z273_z26: [-12 -32   3   6 -23 -16 -27   7  -6   9   2 -19  11  19 -10 -31   5 -31
   4  -8  40  21   6  11  -2 -28   7  -5]
z227_z657: [ -2 -10  18  24  21  12  -1 -27  16   5  -2   2 -13  36  15 -17 -32  22
 -36 -21 -48 -18 -12 -27  12  20   7 -19]
z729_z422: [ 24  26   3 -17  32  10  17  10 -29   7   4  33 -25  -6 -11 -17 -14   2
   6 -15 -21 -24  -3 -32  27 -18 -14   9]
z913_z713: [  1   0   4 -18  -6 -10   2 -11   7  -5  20   6 -10  19   4 -12 -11   9
 -11  21  -2 -16  15  -7   2  11  -4   7]
z381_z143: [ 22  -1 -15 -13  12  12  -3 -21  38 -14  -6   8   0   8   9  27 -10  31
 -14  27 -52 -31  -2   6 -29  43 -10  -7]
z729_z422: [  6 -24  26 -10 -16  -8  -7  29 -18  13  18  12 -16  22 -31 -48 -12  -3
   0 -31  29   7 -13  -2   9 -25 -12  -3]
z408_z552: [  0  -2 -17  15 -35   4  -1   6 -13  17  -9 -23  12 -21   6  25 -21 -18
  -3   3 -16   4   1 -18 -19   0   1  -7]
z273_z26: [-10 -31  -5  37   6  10 -12 -11   7 -23 -14 -24  44  33   7 -21 -14 -46
   3 -42  17  37 -50   9  25 -17  31 -35]
z408_z552: [ -3  -7   7   9 -15  10  23  13   5 -36  14  -5  32   6  -7   6 -14  -8
   8 -34  25  38 -62  19  16  13  14 -23]
z729_z422: [-14   6   3   0 -18 -12  36  23  21 -25 -13  11  -4   4 -13   4  26  12
  34  22  60   8  -2  42   3 -19   1  27]
z408_z552: [-10   1   5  23  20  -1 -14 -21   1   5  -5 -27  11 -12  11  10  -1   5
  -1 -27   3  28 -10   1   7   8  14  -7]
z227_z657: [ 26  33 -20 -16  19   3  24  23  -8  -3 -25  15 -11 -42 -20  28  12  11
  47   6  17  -4  -3  13  -2 -21 -17  31]
z381_z143: [-26 -42   2  18 -51 -14 -11  20   8 -16   1 -29  38  21 -10 -17  12 -42
  15 -11  71  48 -22  40  -4 -24  20 -15]
z227_z657: [  3  15   7 -20  28   2   8  -4  -8 -17  21  22  -1   5   0 -15   9  -1
   1  -5   5  -1  -7  -1  27   2   1   1]
z729_z422: [-27  -5   3  32  17  12 -19 -26   4  -7  -1 -23  34  -7  30  16  17 -16
 -23 -23 -20  29 -16   3   8  25  29 -32]
z729_z422: [ -1 -28  -6   8 -29  -3  -6   6  20  -6 -11 -11  11  23  -6  -5  -7  -9
   1   9  11   1  -6  16 -18  -5   2  -7]
z227_z657: [-17   2   3   8  -7   3   0  -2  -8  -7  10  -7  19  -8  11   7  11 -15
  -8  -7   4  18  -8   2   7   9  13 -13]
z729_z422: [-30  18  -2   8  11  -7  -3  -8 -16  -6   4 -11  19 -24  18  10  40 -25
   9   3  30  29  14  11  19  -8  20   4]
z381_z143: [ 17   4  -5   6  13  -5   6   7 -13   5 -14  -7  -6  -3 -17 -13 -22  -8
  30 -25  27  12 -16  -6  18 -34  -3  14]
z913_z713: [ 35 -12   5 -44  27 -16 -18  14  -4  -2  12  24 -22  22 -40 -49   2   5
  29  -8  39  -9   0  17  10 -32 -24  20]
z381_z143: [-43  18  15  48  54  19  20 -20  14 -17 -32  19   6  13  35  -2  48  -4
 -13 -10 -15  -1  -2   6  41  -6  35 -10]
z273_z26: [ -4   1   1   4  -7  -3  -5   0 -21  -4  18 -22  23 -15   0   3 -11 -21
   6 -29  21  38 -23  -3  14   0  11 -11]
z408_z552: [ 13   8   9   1  -2 -10  -1 -12 -12  28  10 -16 -28  -7  -3  -2 -45  28
  -9 -13 -15  -6   9 -35  -1   6 -12  13]
z273_z26: [-14 -10  -7   7 -16   6   8  13   4 -14 -10  11  16  15   5  -6  19 -31
   0  15   8  -4  -1  11   3 -14  11  -9]
z381_z143: [-12 -11  -4   1 -30 -13  -9  -1   2   5   5 -20   8   1   3   3   0 -10
  -1  15  18  10  15   6 -13  -1   3   3]
z227_z657: [-23  16  -2  -8 -47 -14  47 -15  24 -25  21   6  -9  27  27  15 -20  15
 -18  67  -1 -29  29  -9   0  28   6  19]
z381_z143: [  0  -8  10  14  43  29 -23 -46  -3 -14  29  -1  29  28  35 -12 -29 -16
 -57 -42 -78   2 -39 -38  29  48  24 -58]
z381_z143: [  3  22  14 -14  30  -1  24   3   3 -19   9  25 -13   0  -7  -7  13  24
  14  -6  19   0 -11  12  24   0  -3  15]
z913_z713: [ -8   9   3 -16 -14  -2  37  21   5 -23   5  37 -11  22  -5 -15  16  -5
   8  32  21 -23   8  10  14 -15  -3  15]
z408_z552: [-17  -2  -3  23  14   0 -14 -24   1  13 -15 -13   0   7  22  -3   5 -11
 -15   6 -19  -7  23 -15   5  -5  14  -3]
z913_z713: [ -5 -11   4 -10  -1  -7  -3   0  13 -21  11   2  12  16  -4 -11  14  -4
   6   4  28  12  -8  26   4   3   5  -2]
z227_z657: [ 19  -3 -22  -2 -28   3  -1 -10   1   7   2 -20   6  -4   6  22 -46  -4
  -9  13 -33 -12   0 -25 -22  17  -7  -5]
z408_z552: [ 40 -15  16 -17  -5 -21   2  26   2  13   0  -7 -34   8 -56 -30 -44  41
  40 -39  56  15 -27  13  -4 -29 -30  29]
z227_z657: [-11 -18  -4  -2 -28   2   6  46 -18 -30   3   4  44  -5 -24 -12  35 -57
  35 -24  73  49 -43  44  14 -36  13 -16]
z227_z657: [ 14 -10  19   8  73  -1 -37 -17   6  25 -23   9 -31  15 -13 -39  16  26
   2 -35  -8  -9   9   1  12 -22  -8   7]
z381_z143: [-31  11   0  18  35   6   7 -18   7 -22 -13  14  14  14  27  -7  43 -24
  -2  11   5   0  10  11  32 -11  27  -3]
z913_z713: [  2 -14  13  18  32   0 -23 -15  15   2 -10 -16   4   4  -4  -7   2  19
   2 -38   5  23 -22  16   2   6   6  -9]
z729_z422: [-45   3  20  36  24   4   0  15 -20  -9 -12  -4  27 -20   4  -9  64 -31
  17 -44  56  56 -21  31  37 -31  32 -11]
z273_z26: [-29   8 -14  17  -9   0   3  10 -10 -14 -13 -15  36 -30  11  24  46 -38
  23   3  40  38  -3  29   6 -16  22  -2]
z913_z713: [ 15  -4  26  -2  25   2 -11   6 -10  24   3  12 -31   3 -20 -26 -12  31
  -8 -37 -13  -7  -6 -15   5  -4 -16   1]
z381_z143: [  3 -26 -29  48  -6   5 -12 -27  43   0 -55 -42  19  19  16  23 -28  -5
   6   7 -19  -1  -9   7 -26  -3  16  -8]
z408_z552: [  7 -21  16  35   2   0  -4   1  12  15 -23 -24  -9  11 -16 -10 -34  24
   6 -49   9  21 -33   0  -2 -10   0  -4]
z273_z26: [  7  18 -13 -19 -16  20  36   4   2 -23  15  34   3   8  15  18 -13  -6
 -21  36 -50 -40  -3 -21   0  27  -4 -11]
z408_z552: [-20  -1   4  -7  -9  -9 -21 -41 -11   5  43 -16   9  17  37 -10 -17 -18
 -47  19 -32  -7  29 -36  10  32  15 -17]
z729_z422: [ 13 -21 -41  22  -8  19 -30 -34  31   3 -31 -32  31   5  29  40 -23 -16
 -23  24 -72 -19   2 -10 -43  31   8 -29]
z913_z713: [ 16   5  23 -25   9 -13  11   3   3   0  24  16 -32  15 -20 -24 -20  41
   3  -8  16  -8  -3  -2  10   5 -18  19]
z227_z657: [ 12 -11  12   2  25   4  -6   2   7   3  -9  15 -15  22 -14 -28  -4  11
   1 -20  -3  -9 -10   1   9 -13  -6  -2]
z913_z713: [-30  -1 -21   6 -22  -2 -16  -2  -7  -4  -3 -18  36 -23  23  25  45 -45
   0  30  13  18  24  17 -13  -1  19  -9]
z729_z422: [ 28 -20   3 -49 -56   8  30  58   6 -32  30  43   3  20 -42 -11 -10   1
   9  12  20 -13 -38  27 -20   7 -28  -9]
z273_z26: [ 11  17  24 -23  12  -5  26   4 -10  -5  29  28 -32  16 -12 -27 -22  29
  -4  -8   4 -16  -5 -19  27   2 -13  15]
z273_z26: [  9   4   1   6  31  -4  -2 -17  26   2 -22   0 -19   7   0   2   0  34
   9   5  -5 -13   9   9  -4   1  -5  17]
z408_z552: [-15  -4 -17   7 -26  -6 -12 -17 -15   4  10 -23  22   4  24   2 -12 -43
 -14  20  -6   3  20 -22   2  -2  15  -9]
z913_z713: [  3  -3  14 -22  -3 -10 -15   5 -13  12  25   5 -13  -2 -10 -17   4   8
  -7  -2   8   0  13  -3  -2   4 -11   4]
z408_z552: [-39  -7 -12  26   2  15 -29 -27   5 -10  -1 -22  51 -14  45  31  46 -39
 -33   9 -32  21   7  11  -9  32  34 -40]
z273_z26: [  8 -20 -14   7 -34  10  -6  21   8  14 -23   0   2  -1  -8  12  -2  -8
  -4  15 -22 -18   5   2 -36  -4 -10  -9]
z408_z552: [  1   7   5  18  23   0   2  -5   2   6 -18  -9  -6 -10  -3   4  -2  15
  12 -22   7  12 -10   2   8  -8   3   7]
z381_z143: [ -6  18   8 -37  17 -10   5 -16  -2 -26  43  17   2   6  10  -9  16   4
  -6  20  13   0  10   6  22  22   2   6]
z729_z422: [  5 -18  26 -32 -30 -21 -25   4 -20  22  53  -7 -19  11 -17 -33 -24  13
 -23  -9  12   5  14 -16  -8  14 -18  -1]
z273_z26: [ -7 -14  26  -7 -16 -13 -28  26 -32  40  15  -3 -21 -16 -23 -26  16   3
  -6 -24  22  13  20  -4 -10 -18 -15   3]
z913_z713: [ 37 -15  -7 -27   1   1  -6  14  -4  -6   8  12  -2  18 -28 -25 -28  -8
  14 -13   6  -8 -23  -1   1 -14 -17  -2]
z381_z143: [-27  36  43  33  55  11  46  10  -9  -5 -16  33 -29  -7   0 -13  28  36
   8 -46  17  11 -22   0  55 -17  13  13]
z913_z713: [ -9  -4  22  19  -8  14  45   9  29 -33  -1  20  -1  34  -1  -4 -16  27
  -9 -15   0  -1 -45  11  17  17   9 -12]
z227_z657: [  8  19 -14 -28 -10  -9  -5  -7 -13   7  21  -5  -2 -26   6  21  -2   1
  -2  29 -10  -8  27 -11 -14  17 -11  12]
z729_z422: [  7 -17  10   6  -5   4  -4   8   8   4  -3   2  -6  13 -12 -10 -12  12
  -6 -18  -6  -1 -16   2  -7   2  -5  -9]
z227_z657: [ -7  21   4   9  38  -1   7 -23   8  -2 -10   4 -12  -2  15   4   9  19
   1   3  -8  -7  12  -4  17   3   7  13]
z273_z26: [ -1  11   7 -22   7  -7  23 -15   0 -29  34  19  -3  35   8 -27 -19  -6
  -7  12   9 -11  -5 -13  37   5   6   4]
[-12 -24  -7 -15 -11  -4 -27 -25   5  -9  25   4  16  47  24 -31   1 -40
 -36  35 -22 -23  27 -13   2   8  12 -21] => z273_z26
[-24  25 -10  33   9  28  30  -8  -1  -8 -24  14  12 -11  37  32  16 -15
 -21  14 -52 -19   2 -20  11  12  21 -15] => z408_z552
[  7  -5   8  -1  -4  -8  -8  -3   9  16  -2  -8 -19   0  -7   1 -11  29
  -4   0  -4  -6  10  -1 -17   8 -11   9] => z729_z422
[ -4   7 -38  11  25 -14 -38 -33   3   9 -30 -44  25 -34  19  31  26 -27
  28  20  16  22  32  16 -13 -14  14  15] => z913_z713
[-13 -20  13  19 -11 -17   5 -18  21  -5   0 -14 -10  51   5 -34 -30   4
  -6   1  24  -1   3  -5  16 -13  11   7] => z729_z422
[  3 -23   3 -16 -10  -8 -28 -14  -4   1  30  -7   7  28   3 -28 -16 -17
 -22   2  -5  -2   6 -10   0   9   1 -16] => z227_z657
[ -4  31  -4  -1   9  -7  26   8   0  -9 -11  -1  -4 -35  -4  28  19  18
  33   6  34  16   0  20   6  -6  -1  28] => z273_z26
[-27  34 -14  -1 -25 -13  37 -12   7 -15   2  -4  -1 -15  28  35  12   3
   6  59  14 -10  37   0   2  10  10  29] => z913_z713
[ -6  12   8   9 -10  10  27  22 -10   3  -7  18 -10  -9  -4   5   4   5
   0  -4  -5  -7  -5  -7   6  -7  -3   2] => z913_z713
[-32 -19  21  38   6 -17  -8 -11   1   6 -11 -21   0  31   5 -39   4 -15
   3 -26  47  27   2   4  30 -35  24   3] => z729_z422
[ -2 -16  -5 -11 -19  -2  -7  -7   0  -8  18   3  10  30   8 -19 -13 -26
 -18  17  -8 -12   6 -10   2   2   4 -13] => z273_z26
[ 27  -3  -8   4 -21  16  11  50   5  14 -35   3  -5 -46 -38  40   7  28
  31 -19   2   8 -30  28 -45  -4 -26   4] => z408_z552
[-11  -7 -13 -16 -12 -13 -26 -14  -9  -5  22 -17  25   0  13  -3  15 -36
  -4  22  16  13  21   5  -2   2  10  -5] => z408_z552
[ -2  14  -1  -2  15   1  21  10  16 -11 -20  21 -13  -5  -5   9  28  18
  20  19  13 -13   8  22   0  -9  -5  20] => z381_z143
[ 35  -9 -28 -32 -39 -18 -29  11 -36  34  14 -24  -5 -20 -21  -4 -41 -29
  14  14   5  -6  26 -29 -27 -22 -25  13] => z381_z143
[ 12 -11  -7 -20 -34   9  12  -5  33 -30  23   4  16  17   6  26 -24  20
 -22  26 -31 -14 -21  11 -29  55  -6 -19] => z729_z422
[ 14   1 -14  -2  -7   1 -16  14 -13  23 -15 -13   0 -38 -12  23   6   0
  14  -4  -4   6   7   2 -27  -6 -13   5] => z227_z657
[ 16  24  13 -19  14   0  26  -2   7  -3  13  21 -31  -4  -7   7 -17  49
  -2   4 -16 -21  -1 -10   3  22 -17  17] => z729_z422
[ -3  13   1 -10  22  -8 -12  -7  -6  10   1   1 -10 -18   2   3  24   9
   6   8   6   0  24   4   0  -2  -4  14] => z227_z657
[ -5  -9 -10  22   4  17   9 -12  20 -23 -15  -1  24  22  16   6  -9 -16
  -9  -3 -21  -2 -26   2   7   9  18 -22] => z729_z422
[-14  15  17  20  32  19  10 -20  12   9 -10  24 -23   9  26   6   9  32
 -40   4 -67 -36  15 -24   5  27   4  -9] => z408_z552
[ 15  10 -21   0  -5  -4  -4 -20  -2   7  -2 -29   6 -18   9  27 -35   2
   5   7 -15   3   3 -18 -11  12  -2   6] => z913_z713
[  0 -22 -10 -17 -42 -10 -10 -14  10 -12  30 -15  17  30  10  -7 -29 -19
 -20  30  -5  -7   7  -7 -13  20   3 -12] => z729_z422
[-39 -15  25  49 -37 -10   7  10   0  20 -14 -32  -2  -3   3   2  -1   9
  -5 -24  34  34  -3   5  -2 -11  16   0] => z381_z143
[-27 -28   1   7 -35  -1 -31   3   4  -7  17 -29  45 -11   9  16  31 -26
 -16  -5  15  42 -11  31 -24  25  17 -33] => z729_z422

z935-z696: [ 14  13 -19   0  14  -7  20   3   3   9 -24  -3  13  13  19 -39 -11   2
  -5 -23  31   1  33 -13 -17  -4  20   0]
z526-z723: [-34 -21  17 -18  13  18   5  -2   3 -16  -7 -27 -10 -18   3  73  18 -22
  -9   8 -50 -61 -36 -13  32  45 -25  13]
z222-z512: [  3  19   8 -27   1  19 -17  18  21  44   4  13 -23   0  -4 -20  15   1
  -6   2  12  -9  -3  -2 -13 -23  13   5]
z526-z723: [ 17   2   5  17  16  -6  36  -1 -11 -16   6   9  16  14 -18  -8 -27  11
 -18 -24  33  27  24  10  -7   1 -13 -42]
z47-z843: [ -3  18  16 -17  -7  14 -31  10  15   5   6  22 -26   0 -26 -11   9  16
 -17   4  15  13   8   8  -3 -16  24 -13]
z370-z371: [ 12  -6  -1 -16 -21 -19  -8  31   8  54   7  14   4   0  -9   6   2  25
   1 -10  10  -7  28  62 -46 -27  -4 -10]
z935-z696: [ 24  10 -27   0   4 -24  20   1   1  11 -27 -10  24  12  24 -45 -12   3
   1 -18  30   7  33 -14 -17  -1  21   5]
z935-z696: [  0  19 -33  22  25  12  11 -18 -20 -19  -7  -9   4   9  39 -46  -5 -12
  23   5  15  17  -3 -52  12  -4  22  23]
z370-z371: [ -2 -10   0  -7  -7   1   4  -6   3  11   5 -18   3  -4   6   9  10 -16
   5  14 -13  -7 -32 -16  16   6 -22  19]
z47-z843: [-32 -35  -4  -8   9   8  29  19 -18  17  14 -27   9  -8   4  86   8   1
  -2  -4 -25 -50 -18  40   0  23 -54   0]
z684-z514: [ -8 -13 -14  -6 -22 -14 -11   1  14  15 -26 -12  11   1  16  -3   8   2
   4  -7  -3 -19  16  17 -14  -2   6  27]
z684-z514: [  1 -17   6  -1 -20 -27 -15   0 -16 -16  17 -11   5 -19  -8  46   5   2
  15  28 -44  -2 -25  13  15  22 -12   1]
z684-z514: [ 14  40   6   2  20  24 -19   4 -14  -4  36  30 -31  -1 -11 -37   0   5
   9  23  15  42 -15 -32   8 -25  28 -18]
z47-z843: [-18  40  27  -9  15  51 -48  -2  29 -18 -10  46 -53   4 -22 -41   9   8
 -22  -9  21   7  23 -19  -1 -24  60 -11]
z47-z843: [ 14  -7   3 -13 -18   2  14  20  21  74  13   9   7  14 -12 -19   3   7
  -8 -15  35   6   6  44 -37 -44 -35  -3]
z370-z371: [ 11  -1 -10 -16   4  -5   9  18  -7  44  13  -9   2  -8  19  11   9  -8
  18  11 -15 -22 -17   2 -12  -4 -14  12]
z47-z843: [ -1   8   1   5  15  -5   2 -12  -5 -46 -20  -5   2  -2   2   1  -9  -2
  -9  -6  -6  -3  13 -28  18  30  25  -9]
z684-z514: [-12   4   7 -26  12   4  -9  -7  35 -14 -66 -13  -6  -8  24   0   9 -23
 -16 -24 -27 -70  25 -35   5  40  41  25]
z370-z371: [ 12  -4   6 -38 -11 -28 -22  18   4  23  -5 -17  -5 -30  13  41  19 -12
  16  27 -61 -49 -22  -7   4  31  12  19]
z222-z512: [-23 -26  13  46   6  23  13 -33  -6 -37   1   9   5   2   5  18 -12 -23
  15 -11 -26  -6 -12   6   7   0 -33   7]
z222-z512: [-36   4 -11   4  25  37  -2   9  -4  -1 -10   8 -17   6  15  10   6   9
  -2 -19  10 -28  23  13 -14  -9  13   6]
z935-z696: [-28 -17 -14  -4  -8  23  12   5  25  40 -24  -6   6  21  10 -12   9   4
 -16 -32  37 -22  23  33 -26 -27 -20  23]
z526-z723: [-20   3  12  32  36  42  22 -18 -15 -39  14  15 -12   7  -6   6 -14 -11
  -4 -12   5   8  -7 -16  15   0 -15 -20]
z47-z843: [  7  16  25   0   5  19 -11   6   0   2  33  29 -23   0 -33  -6  -2   9
  -8   8  12  30 -10   6   1 -21  -2 -31]
z935-z696: [-12   6  -2 -12 -11  14 -16  22  12  32   5  19 -13  12 -19 -10   7  31
 -18 -13  39  10  28  45 -28 -35   8 -11]
z684-z514: [-32 -37  -1 -11 -10 -23  12  -8  13 -45 -54 -41  24  -3   0  62   1   2
 -34 -25 -20 -53  25  14  19  63  -5   7]
z370-z371: [-24 -28 -19  -3 -32 -11 -20  -4  11  18 -23 -22  11  -4  26  15  20  -5
  18   6 -24 -31  -4  21  -7  -1  -7  51]
z222-z512: [-19  21   4  27  57  29  11   1 -29 -63  -5  29 -18   0   3  18 -24  13
  -5 -27  -3 -13  44  -4  -5  20  40 -42]
z935-z696: [-16  20   8 -19  12  43 -13  27  14  46  17  27 -33   9 -15 -11  13  18
 -15 -11  35  -3  12  25 -25 -41   6 -11]
z370-z371: [  9  -3 -33 -14 -18 -22  -4  16  11  53 -25 -11  17   5  34 -28   8   7
  16 -10  13 -19  28  21 -37 -20  15  34]
z222-z512: [ 17  18 -18 -37  18 -40  10  26 -15 -21 -23 -27  11  -9   4  23  -4  23
 -23  -2   4 -18  31 -19  10  55  44 -25]
z370-z371: [-25  -7  17  23   8  18 -10  -5 -13 -41  13  22 -14  -3 -21  36  -8  13
  -4  -5 -13   3  10  28   2   3  -1 -25]
z222-z512: [-19  34 -19 -40 -30  10 -67  39  23  38  -6  25 -35  15 -24 -43  26  64
 -27  -1  68  30  54  46 -34 -51  70   0]
z935-z696: [-38 -28  15 -16 -21  21  -9   8  29  25 -11  -5  -8   4 -17  38  19   5
 -24 -15   1 -35   1  47  -9  -8 -31  12]
z526-z723: [ 14  24 -16  16  18  -7   1  -1 -26 -28   9  10   0   4   4 -27 -15  15
   8   5  19  36  16 -19   2  -2  31 -18]
z935-z696: [-10  -2  13   1  -2  21 -11   2  -3  13  28  10 -17  -6 -10  16  10  -4
   9  16 -13   2 -29   8   4 -16 -19   2]
z526-z723: [ -1   0   5  -7  21  -4  18   0  -9 -28  -8 -16   4  -7   0  30  -5  -7
 -12  -2 -15 -20  -4 -22  21  39   0 -14]
z47-z843: [  3 -10  -4 -19  10 -26  22  24 -17  -3   0 -21  15  -8  -5  55  -5  16
 -14  -5 -10 -25  11  20   0  37  -9 -25]
z370-z371: [-20 -24   6  15  -3  -7   6 -10  -8 -41  -9  -8  11  -3  -8  44  -7   4
  -8  -8 -19 -12   8  20  11  27 -13  -8]
z222-z512: [-10 -14 -13  26   5  -2  13 -13 -21 -23   3  -9  13   0  15  14  -8  -5
  16   1 -12   1  -5   0   7   8 -14   8]
z370-z371: [ 24  31  29 -17  22  -2 -15  23  -7  -7  22  33 -27 -16 -28  14  -8  13
  -7   7 -16   2  11   0  -6   9  34 -49]
z935-z696: [-26 -51 -27  33 -55 -15  -3 -22  -2  12   2 -23  33  13  13   5   8   2
  23   8   4  21 -16  49  -6 -29 -53  49]
z526-z723: [  4 -17  -3 -42  -6 -37   4  20  -4  12  -9 -44  12 -26  12  66  17  -9
   0  21 -52 -55 -25  -7  18  55  -9  13]
z526-z723: [ -8  -5   3  -4 -13  -1  -2   8  -1  -2  15   0   0   8 -29  12   1  23
 -21   1  26  25   2  26   4  -7 -13 -19]
z684-z514: [-12  -2  -7  -4  -4  -9 -14  -7  -8 -33  -8 -17  -1  -8   3  18   7   2
  -1  15 -16  -3  -8 -18  25  27  16  10]
z684-z514: [  8 -46  18   2 -22 -32  20  -1  -2  15   9 -18  26 -19  -1  68  -2 -21
  16   6 -60 -38 -29  35  -2  25 -60   4]
z47-z843: [-19   0  -4 -31 -38 -20 -59  12   6 -11  -4 -13 -16 -15 -15  26  29  26
  -6  33 -17   1  -6  12  17  13  35  19]
z47-z843: [ -7  -8  12  14   3   5   7 -14 -11 -34  15  -3   0  -2 -16  21  -5  -4
  -6   8  -8  15 -21  -8  25  14 -19 -13]
z935-z696: [ -9 -18 -16  -4 -27 -30  -9  -9   5 -22 -30 -28  21   1   6  10   4   7
  -7   0  -3  -5  12   5  11  24   8  20]
z222-z512: [ -1 -15  -3  24  14 -11  12 -23 -26 -41   0 -18  12 -18  29  32  -6 -31
  33  17 -60 -22 -31 -33  26  37 -11  17]
z370-z371: [  4  29 -13  12  40  -1   2  -8 -17 -57 -29   6  -4  -3  24 -19 -16   0
   3 -12  -5  -8  36 -45   8  31  62 -12]
z526-z723: [-28  -5   6  -6  -2  16 -17  -5  10 -17 -15  -4 -13  -4  -1  19  12  -2
  -9  -1 -13 -23  -1  -2  11  12   9  13]
z222-z512: [ 23   9  -1  17  37 -15  46   2 -30 -37   6   1  19   4  -5   9 -33   7
 -10 -18  12  14  22 -11   3  28   0 -49]
z526-z723: [ -3 -13  20 -21 -39  11 -13   2  33  46  18  -1  -7   8 -34  -8  19   0
 -20  10  23  20 -32  22   3 -32 -41   9]
z526-z723: [  0 -14  14  11 -11  25  11  -3   3  44  41  11  -5   5 -12  -1   5 -14
  12  10   5  17 -42  20  -6 -41 -59   5]
z47-z843: [ 20  -4  -9  13 -12 -40   8 -26  -7 -51 -21 -22  28   1   3 -17 -15  -6
  -2   6  -2  27   2 -34  28  33  12   1]
z684-z514: [-10  -6   9  -9  -8  21  -5   4  14  33  11   4 -11   2  -6   2  13  -6
  -2   3   3  -7 -19  12  -5 -21 -23  11]
z222-z512: [ -8   2   2 -19  -5   9 -17   5  13  21  -6  -5 -13  -8  10   3  18 -11
   6  10 -17 -25 -15 -10   2  -1   6  24]
z684-z514: [-34  20 -31  -9  -6  49 -18   2  25  38 -14   3 -20  33  10 -72  23  17
 -18 -13  81  25  16  -5 -11 -57  20  36]
z684-z514: [ 23 -11  13   8  -5 -16  13   5  -6  21  18  10  10  -9  -3  14 -10  -9
  17   2 -24  -4  -9  21 -17  -6 -26 -11]
[-16 -16 -17 -38 -38 -21 -25  22  25  40 -29 -24   6   0   4  14  25  20
 -14  -2   7 -30  18  37 -16   0   9  31] => z47-z843
[ 21   7 -24  29  28  -7  45 -16 -25 -18  -1 -10  26  13  25 -35 -25 -11
  12 -11  23  25   5 -35   5   4  -7  -7] => z684-z514
[ 12  -2  -8 -29 -16 -17 -11  10  12  41  -6 -19   2 -12  19  -1  19 -14
  14  19 -22 -25 -22 -13  -1   3   1  33] => z370-z371
[-18 -11  12  28   7  36  12 -24   3  -8  12   8  -5   9  -1  -7  -2 -22
   5  -4   1   8 -26  -8  10 -18 -35   9] => z47-z843
[  8 -19  27 -21 -15 -29  -2  -1  13 -15 -12 -17   8 -20 -16  51   3 -13
 -12   8 -48 -32 -16   0  19  45 -13  -6] => z935-z696
[  34   51   -4    4   16   24    4   10   12   35   15   45  -15   31
  -16 -105  -16   21  -15  -21   90   69   36   -9  -32  -66   32  -33] => z370-z371
[ 14  13  -8   1 -18   0 -20   0   2  28  21  11  -7   4   0 -42   8   4
  17  20  17  37 -15  -4  -6 -37   5  14] => z526-z723
[ 10  22  29 -12  12  39  -9  13  20  48  25  39 -33   1 -18 -24   6  -8
  -2  -3  10   1 -10   4 -21 -42  -5 -14] => z684-z514
[-17  36  11 -21   7  27 -51   3  31 -20 -35  27 -40   1  -8 -37  13  14
 -23 -11  15  -9  39 -20  -3  -5  78   2] => z47-z843
[-18 -16  21   1 -24  18  -8  -8  15   3  19   3  -8   8 -36  12   9   4
 -21   5  16  23 -25  22  14 -17 -38  -4] => z47-z843
[-30  -5  -3  19  -1  28 -13  -9 -10 -14  17   7 -14   4  -2   7   7   4
   8   9   3  13 -14   9   8 -17  -9  10] => z935-z696
[-13 -21  20  19  12  11  12 -26   1 -33 -12  -6   3 -12  11  33  -4 -36
  11  -3 -51 -36 -23 -20  20  29 -23  12] => z222-z512
[-32  17  17 -22  27  54  -8  18  19  16  -4  18 -37   5 -13  10  14   6
 -29 -19  19 -32  12   5  -7 -11  12 -11] => z935-z696
[-20  20  10  -3  16  29 -23 -24  22 -46 -36   4 -24   0   6 -26   7 -17
 -15  -5  -3 -13   5 -55  28  18  45  15] => z526-z723
[-14   0  21   7 -17  12 -29  -8  13 -22   3  22 -17   2 -30  -1   2  13
 -13   0   5  20   7  20   3 -13   9 -11] => z370-z371
[ -8  -6  -5  -8  24 -11  13   4 -18 -28 -14 -22   5 -17  19  50  -1  -9
   4   2 -41 -46  -2 -18  16  51   9  -1] => z526-z723
[-18  14  -2 -32   2   8 -19  19  20   2 -26   0 -16   5 -11   1  12  24
 -34 -16  25 -18  35   9  -6   8  38  -7] => z935-z696
[-35 -15  -9   3  20   5  -6 -12 -14 -44 -29 -26  -3 -22  39  55  11 -24
  20   8 -68 -67 -12 -29  25  53  15  33] => z222-z512
